Questions about the row below.
1) The entry just right of 4193?
2) The entry just right of the largest entry?
[4296 5244 4965 3147 4221 5237 4463 4369 4193 5251 5273 8963 5069 4336]
1) 5251
2) 5069

Read these off the grid that follows.
1) What is the entry in the bottom-right corner?
2) What is the entry just right of 440?
3) What is the last entry of the smallest entry's row?
4) What is the entry just left of the largest entry?
5) What is the top-left entry?
6) What is the entry directly below 168?
7) What is the entry just right of 354?
8) What is the bottom entry of the column that holds the smallest entry?
[[261  78 148 467 243 246 479 176]
 [168 453 301 453 277 281 341 364]
 [230 537 254 243 467 130 483 139]
 [434 400 775 261 284 440  20 616]
 [507 149 329 381 354 414 341 410]]
1) 410
2) 20
3) 616
4) 400
5) 261
6) 230
7) 414
8) 341

M =
0.5	0.4	0.3	0.6	0.8	0.2	0.4	0.0	2.4	0.1	0.3	0.8	0.4	0.1	0.5
0.4	0.3	0.4	0.2	0.1	0.5	0.3	0.7	-1.4	0.5	0.4	0.1	0.3	0.6	0.3
0.5	0.2	0.4	0.3	0.2	0.4	0.3	0.5	-0.4	0.4	0.5	0.2	0.3	0.4	0.3
0.5	0.3	0.3	0.6	0.7	0.3	0.4	0.0	2.3	0.2	0.4	0.7	0.4	0.1	0.5
0.4	0.4	0.3	0.4	0.4	0.3	0.4	0.3	0.2	0.4	0.3	0.4	0.4	0.3	0.4
0.2	0.3	0.4	0.2	0.0	0.5	0.4	0.6	-1.1	0.5	0.5	0.0	0.4	0.6	0.2
0.3	0.2	0.4	0.1	-0.2	0.6	0.3	0.8	-2.1	0.6	0.5	-0.1	0.3	0.7	0.2
0.3	0.3	0.4	0.3	0.2	0.4	0.4	0.5	-0.4	0.4	0.4	0.3	0.4	0.4	0.3
0.5	0.4	0.3	0.5	0.7	0.3	0.4	0.1	1.5	0.2	0.3	0.6	0.4	0.2	0.5
0.4	0.4	0.4	0.4	0.5	0.3	0.4	0.3	0.3	0.4	0.3	0.5	0.4	0.3	0.4
0.3	0.3	0.4	0.1	-0.2	0.5	0.3	0.8	-2.4	0.6	0.4	-0.1	0.3	0.7	0.2
0.3	0.2	0.4	0.1	-0.2	0.6	0.3	0.8	-1.9	0.6	0.6	-0.1	0.3	0.7	0.2
0.3	0.3	0.4	0.2	0.0	0.5	0.3	0.7	-1.4	0.5	0.5	0.0	0.3	0.6	0.2
0.5	0.3	0.3	0.5	0.6	0.3	0.3	0.2	0.9	0.3	0.4	0.5	0.3	0.2	0.5
0.2	0.3	0.4	0.2	-0.1	0.5	0.3	0.7	-1.8	0.6	0.5	0.0	0.3	0.7	0.2
0.4	0.4	0.4	0.4	0.4	0.4	0.4	0.4	0.1	0.4	0.3	0.4	0.4	0.4	0.4
Indices start at 1.
The top-right entry -> 0.5
The entry at row 3, column 1: 0.5
The entry in row 2 and column 1 -> 0.4
Report the entry just left of the largest entry.
Answer: 0.0
The entry at row 1, column 3 -> 0.3
The entry just right of the largest entry is 0.1
Report the entry in row 1 and column 1.
Answer: 0.5
Report the bottom-left entry.
Answer: 0.4
Report the entry at row 1, column 2.
Answer: 0.4
The entry directly below the largest entry -> -1.4
The bottom entry of the column that holds the largest entry -> 0.1
The entry in the bottom-right corner is 0.4
Report the smallest entry.
Answer: -2.4
The largest entry is 2.4
The entry directly below the smallest entry: -1.9
Report the entry at row 3, column 2.
Answer: 0.2
